Below is a small trained network, with its code and all its weights. Each question gives an input and a class and asks what happens when units are switched off, that is, made to give their printed mean instead of their output.

import numpy as np


def w(rows, s, z=0):
    codes = np.array(rows[::2]) - 128.0
    scale = np.full(codes.shape[1], s)
    scale[-1] = z or s
    return codes * scale


def f(y):
    return y / 2 * (1 + np.tanh(0.7978845608 * (y + 0.044715 * y**3)))


def log_softmax(a):
    a = a - a.max(-1, keepdims=True)
    return a - np.log(np.exp(a).sum(-1, keepdims=True))


def net(x, mask):
    res = np.array(x, float).reshape(1, 2) / 4 @ E
    y = f(res @ A[0][:, :-1].T + A[0][:, -1])
    res = res + np.where(mask, y, B[0][:, -1]) @ B[0][:, :-1]
    return log_softmax(res[-1] @ U[:, :-1].T + U[:, -1])


A, B = {}, {}
E = w([
[75,85,55,3,98,21,185,82],'x0',
[185,169,65,4,165,175,157,207],'x1',
],0.012)
A[0] = w([
[255,133,160,171,104,190,135,101,72],'N1',
[109,193,82,72,140,182,229,143,130],'N2',
[166,190,180,185,221,207,95,165,192],'N3',
[172,147,85,71,88,189,131,166,140],'N4',
[62,120,190,168,114,92,158,99,83],'N5',
[128,131,117,60,122,64,171,105,112],'N6',
[151,90,182,162,109,189,76,154,73],'N7',
[205,217,94,94,184,171,245,110,114],'N8',
[44,102,173,183,54,53,58,46,184],'N9',
[94,112,109,129,129,57,237,120,99],'N10',
[160,168,145,124,115,172,118,87,242],'N11',
[119,182,120,54,171,193,101,158,71],'N12',
[85,108,176,189,68,114,128,39,114],'N13',
[59,111,105,107,129,85,169,139,91],'N14',
[166,151,151,165,186,150,103,160,200],'N15',
[65,64,53,67,112,124,252,45,249],'N16',
[67,9,122,89,77,109,133,124,87],'N17',
],0.01,0.012)
B[0] = w([
[142,152,43,215,165,125,164,55,165],'N1',
[119,94,114,82,73,175,120,108,182],'N2',
[132,115,144,121,161,103,93,107,228],'N3',
[137,99,102,81,56,132,138,117,178],'N4',
[205,108,91,129,66,188,185,102,164],'N5',
[127,93,108,178,200,122,142,109,179],'N6',
[169,154,25,234,126,154,177,104,163],'N7',
[173,80,138,104,115,156,170,86,180],'N8',
[154,98,156,71,94,136,150,123,233],'N9',
[159,157,51,161,221,150,147,66,170],'N10',
[99,112,172,99,173,69,104,153,184],'N11',
[163,85,73,173,74,202,248,68,162],'N12',
[153,75,125,72,94,190,161,102,193],'N13',
[150,181,53,176,136,120,152,94,159],'N14',
[121,90,166,103,196,97,138,92,191],'N15',
[127,139,175,116,175,78,108,137,250],'N16',
[164,129,82,154,168,137,188,85,169],'N17',
],0.013,0.023)
U = w([
[152,142,87,202,228,124,141,64,79],'0',
[158,116,120,82,26,240,156,70,97],'1',
[125,127,253,31,184,23,91,124,254],'2',
[107,168,125,145,84,124,97,124,88],'3',
[147,143,118,178,112,123,132,188,96],'4',
[68,164,150,153,103,95,113,140,98],'5',
[156,168,85,134,112,170,103,182,108],'6',
[82,195,110,151,110,135,97,115,97],'7',
],0.015,0.0098)

Each question gives the input, the list of numbers given to net, and the class t.
The units are the neurons (one row each of A and B). Each row of codes is followed by its name. A weight is (code - 128) times the scale printed after its matrix; where a second scale follows, it is the last column's (A, B and U).
mask holds one flag per neuron, in row order. A switched-off neuron (its flag False) gives its mean, the last column of its row in B, instead of its output. The means were averaged over made-up inputs and are rounded, as every weight is.
A unit's drop is (log p(t) with every unit on - log p(t) with that unit switched off) / (log p(t) with every unit on - log p(t) with every unit switched off).
most important unit: the unit with the biggest drop
top k neurons: the k neurons with the biggest drops, biggest first
drop of u: that unit's drop, to one decimal
input [-4,5], class 1: top 3 neurons -> N16; N12; N4
input [3,-1], class 2: most important unit -> N7
input [5,5], class 0: top 2 neurons -> N6; N16
input [7,7], class 0: top 4 neurons -> N6; N16; N10; N9
input [4,4], class 0: top 4 neurons -> N9; N6; N16; N13
input [3,0], class 2: top 2 neurons -> N7; N1
input [-3,-3], class 2: top 2 neurons -> N10; N12
input [8,8], class 0: top 2 neurons -> N6; N16
input [3,-4], class 1: top 4 neurons -> N15; N3; N9; N11
input [-6,-8], class 1: top 2 neurons -> N13; N9
input [-2,-4], class 1: top 2 neurons -> N16; N13
input [4,-6], class 1: drop of N9 -> 0.3
input [2,-4], class 1: drop of N5 -> 0.2
input [-3,1], class 2: top neuron -> N10
input [0,-3], class 2: drop of N7 -> 0.1
